[  3   3  -5  20   0  -3  -2   0  -1   2  40   2  -9  -1  -1  -8   9  -8
   1   1   0 -11  -2  -1   1   0  16 -14   6   6   8  -1   3   7 -25  -8
   1  22 -11  -1   0   1  -5 -10   1  -2   1   6  -8  -2   8  -8  -3 -23
 -10 -10   4 -22  17  -8 -11   3  -1  -4 -11  -8  -2  38  23   1] | manep:Y
[  1 -29   5  -1 -11  -1  -1   0   2   0  -7   0 -11  -5   9  -5   7  -4
  11   3 -22  -8  -6  -2  -5  -1  -5   9   2   0  15   4   9  -1 -16  -9
  -3  22  -6   1   0   2  -6  -4  -8  -8   1 -14  -3  -2  -9  11  -8  13
  -4  15   3 -13  18  16  19   0 -14  15 -10  18  -7   2 -48  -3] | big:W
[ -1 -25   9 -22  -3   0   0  -3   3  -2   9   0   1   1   2  -2  -3   8
  10   4 -15  -2   2  -2 -11  -1   8   2   6   2  -3  -4  -2  -7  13   5
  -3  -5  -4  -2   3  -2   2  -3   1   8  -1  30  -1  -1  -7   5  12  15
  19   3  -2  12 -17   1   5  -8  -7  -8  13   6   1 -42  -2  -5] | Zasus:N
[  3 -13 -13   8  -6   2   8   2   1   8  -8   2 -19   6  11  -4   8  -1
   9   4  -9   1  -1  -7  -6  -1  -1   4   4  -6  13   9  12   0 -21 -11
   0  16  -5  -1   2   4  -4  -3 -12 -19   1 -28  -6   0   1  10  -6  -1
  -7  20   6 -19  16  40  15   0  -8  15 -12   0  -4   1 -25   2] | big:Q
[  2 -11  11 -12   0  -5   8   1   1   1  28  -2  -1   3  -5  -1   3   3
   3   5 -12  -3   3   1  11   0   2  -2   6   1  -4   1  -5 -13   4   0
  -2   2  -3  -3   5   2   1  -4  -5  -3   0  20   0  -1   0   8   5  -2
   6  10  -5   1  -9   1 -18  -1  -6  -8  26   3   2 -29  11  -3] | Zasus:P
[ -1   7  -8   8 -10  -2  -4   2  -1   6  37   1  -6   2  -2 -12   6  -8
   3   4 -12  -6  -5  -1   2   4  20 -17  -1   6   2   6  -2   5 -31  -5
 -12  18 -15   3   2  -1   0 -10  -4  -2   2   2 -11 -15   2 -11   3  -8
  -6  -1  -1 -26  19   3 -10   3  -2  -1  11   0   1  19  22   0] | manep:Y
[  1  -3 -15   3  -4  -1  -4   0   1   1  52   3 -10   8  -4  -4  12  -2
   2   6 -12  -9  -1  -2  -1  -4  17 -11   3   2   7   2  -2   7 -26 -11
  -3  21  -4   2  -4   1  -3  -6   8 -13   0   4 -12  -2   2 -10   6 -21
  -1  -8   3 -24  18   9 -20  -1  -1  -2   6  -5  -5  17  34  -1] | manep:Y
[ -1 -11  -8   1   0   5   0   0  -2   6   7  -3   5  12  -2   3 -18   2
 -11   0 -14  14   1   0  -6   2  12  15   2  -3 -11  16   3  -9  -5   6
   1  -2  -6   3   0   1   3  -3  -2 -18   0 -10   5  -2  -4   9   3  12
  11  11   6   9 -12  52   6  -7   7   8 -29  15   4 -28 -52   4] | Lar:D
[  0   2 -13   5  -7   2   0   1   3   5  49   1   3  11  -3 -10  12  -4
  -4   4 -21  -4   1  -1   0  -1  15  -8  -2   3   7   5  -1  -4 -28 -10
   1  17  -7   4   0   2  -1   1   2 -17  -2   0  -8  -7  -4   4   1  -7
  -1   4   0 -16  10  32  -9   1  -2   6   1  -7  -2  -6   7  -1] | manep:B
[  1  -6  -9   3   1  -6   6   0   3   3 -17  -1  -9   2   9  -3   5  -6
   8  -2 -16  -6   1  -3  -6  -2 -14   9   0  -1  15  -2   9  -2  -4 -10
   0  15  -4  -5   3   4  -2  -4  -7 -13  -3 -16  -5  -4  -1   9  -5  -5
 -11  10   2  -2  12   7  10   4  -8   8  -9   0  -3   1   3   1] | big:W
[  1  -6 -10   9   0   0   5   1   5   6 -11   5 -13   1   9  -3  10  -3
  14   0 -15   2  -5  -3  -5  -1  -9  -3   0  -2  16   2   9   0 -16 -12
   0  20  -3  -6   2   4  -3 -15  -8 -17  -3 -19  -6  -6   2   5  -7  -9
 -12  13   2 -19  20  15  10   5 -13  15   0   1  -4   8   3   2] | big:Q
[ -1 -24   5  -7   3   3  16  -3   0   3  -9  -3  -5   7   0   6   0   8
  11   5  12  12  -2   3  -8  -4   6  -6   9 -11  -1   5   4 -12  12   6
  -1 -19   2  -9   7   3   1   1  -6  -8   8  12   1  14   7   8  10 -18
   7  22  -2  -8 -23  18 -22  -6 -10  -1   9   4   5 -46  -5  -3] | Zasus:F
[  0   2 -11   7  -6  -2  -9   2   6   1  43   0  -5   7  -8  -8   9  -4
  -3   3  -2  -6  -1  -1  -4  -2  17  -9  -5   6   7   4   0  -5 -27  -6
  -2  17  -9  -2  -1   4  -2   7  -9 -13  -1   7  -4  -4  -9  -4  -1 -20
  -1  -2  -3 -19   0  12 -12   1  -1   4  -5  -1   0   6  15   0] | manep:B
[  0  -9  -8   4   2  -2  19   2  -2  13 -16   4   6  15   3  -5 -12   4
  -6   0 -11  12  -1   4  -6   0   0  11   1  -2 -11   3   5 -12   3   1
  -8  -7  -5  -1   9   3   9  -4  -7 -17  -1 -13   4 -10   0  10   2  17
   7  14   3  12  -8  52   8  -1   9   6 -12  11   8 -42 -39   2] | Lar:T
[  1 -15  -3   5  -1   0   5   0   2   4   2   4 -14  11   2   0   8   1
  13   4   2   0  -1  -2  -1   4   3   1   4  -4  10   6   7  -1 -12 -14
   1  16  -4  -6   3   4  -1  -6  -7  -9  -6 -16  -5   7  -6   6  -1  -8
  -5  11   1 -11  15  31  -4  -1  -7  10   7   4  -2 -10 -14   0] | big:A
[ -1  -1 -20  14  -3  -4   7   2   4   3  42   4  -4   6  -4  -2  10  -3
  -6   5  -9  -2   3  -9  -6  -4  16 -12  -8   4  11   4  -1  -4 -18 -13
  -1  12 -13   0   2   1  -2  10  -7 -16   5   2  -8  -1  -5  -5   0 -23
  -1   1  -2 -21   1  39 -12   1  -4   3  -3  -1   1 -21  23   2] | manep:B
[ -1  10 -14  11  -6   1  -7   2   0  -1  39   2  -3  -1 -17  -7  17  -6
  -5   1 -16  -9  -4  -1  -4   4  18 -17  -7  10   5   2  -2   8 -42  -6
  -2  12  -9   4  -7  -3  -5   0  -5  -3   2  -4  -8  -9  -4 -14  -3 -10
  -3  -4   3 -31  25  17  -2   3  -6   6  -3  -3  -4  28  19   4] | manep:G
[ -1 -12  12 -24   5  -2  -1  -4  -9   1  31   4   0   1  -3   1  -7   7
   5   3  -1  -7   1  -2  -3  -1  -1   0   9  -3   1  -2  -4 -10  24   2
  -1  -2  -3  -1   2   1   7   3   4   7  -3  29  -1  -5  -7   6   2  11
   8  12  -3  13 -22  -9 -11  -1  -6 -10  15   5  -4 -39  12  -9] | Zasus:N
[  2 -19 -10   5  -3   0   7   1  -1   6  -4   4 -16   6   5  -5   8   3
  17   3 -12  -3  -2  -1  -5  -1   4   1   5  -8  13   3   7   6 -12 -11
  -4  16   1  -5   1   5   3 -11  -6 -16   2 -12  -8   7   3  12   2   0
  -3   7   3 -12  19  28   6   1  -9   2   9   4  -4  -4  -3   3] | big:Q
[  4 -12  -2  -3   3  -2  -6  -1   0   4 -38   0  -7   1   3   3 -12   2
   2   0  19  18  18  -1  -9  -1  -6   9   3  -8  -2   6   2  -1  -7   0
   2  -9  -2   1   3  -1   2  -4  -9 -11   1  -9   6  10  -1   8  -3  -2
  11  12   6  18   2  42  10  -4   2   7 -24   8   7 -10 -33   4] | Lar:J
[ -1 -14 -11   7   4  -1   1  -1  -2   6 -21   2  -2   8   0  -2  -9   1
  -2   0  -3  10  -2   0  -6   3   8  14  -5  -5  -7   7   3  -2   2   1
   0  -7  -4   2   1  -2   4 -11  -4 -19  -4  -9   3   0   7   3  -1   5
  10   8   2  18 -13  31  14  -6   1  11 -15  12   5  -8 -35   3] | Lar:J
[  0 -20 -14   7  -3  -2   7   1   4  11   8   8 -17   9   4  -2   8  -2
  11   4 -16 -11   0  -2  -9  -2   8   0   2  -2  12   9   9   2 -20 -17
  -1  18  -7  -4   6   4   0  -8  -7 -35   0  -6 -13  -1   0   7   3 -19
  -4  11   4 -16  14  30  -5  -1  -9  11   0   0  -7  -2  14   1] | big:Q
[  2 -12   1  -1  -7  -1   0   1   3   5   0   5 -16   1   4  -6  14  -4
  15   0 -21  -6  -5  -1  -8  -2  -5   2  -2  -1  19   0   5   1 -15  -8
   0  19  -7  -3   6   3  -4  -5 -10 -15   2  -4  -7  -3  -2   8  -7 -11
  -8  11   3 -14   8   5   6   5 -18  19  -1   3  -9   9  -4  -2] | big:W
[  1 -17  11 -20  -1   1   6  -1   0   0  17   2  -4   4  -1  -2   0  15
   7   5 -17   6  -4  -4  -2   1  -2  -3   9  -4  -7   1  -5 -10  13   3
  -1 -10   3   6   3   2   0  -2  -2   2   1  22  -2  -2  -5   5   3  19
   9  12  -2  -2  -9  -4  -9  -5  -8  -6  27  11   5 -40   7  -2] | Zasus:F
[  2 -10  -4   9  -2   0  10  -1   2   6 -20   2  -9   1  10  -1   5  -2
  11  -1  -9  -4  -1  -3  -6   0  -8   3   2  -2  14   4   8   8  -5 -11
   0  20  -5  -5   0   5  -2  -6  -9  -9  -1 -20  -5   2   2  12  -8   8
 -10  18   8  -4  21  27  21  -3 -10   4   6   4  -4  -9 -16  -1] | big:Q
[ -3 -23   4 -12  -4   2  -3  -3   5  -4  33   3  -3  10  -9   0  10   9
   1   4 -27   6  -4   2  -3   1   7   5   1   0  -9  -5  -8  -5   4   8
   8  -3   2   1  -3   2   2  -1   8 -14  -1  25   0   5   2   4   1   3
  16   5  -4  10 -13   6 -17  -4 -13   7  19   4   2 -22  -7  -6] | Zasus:P
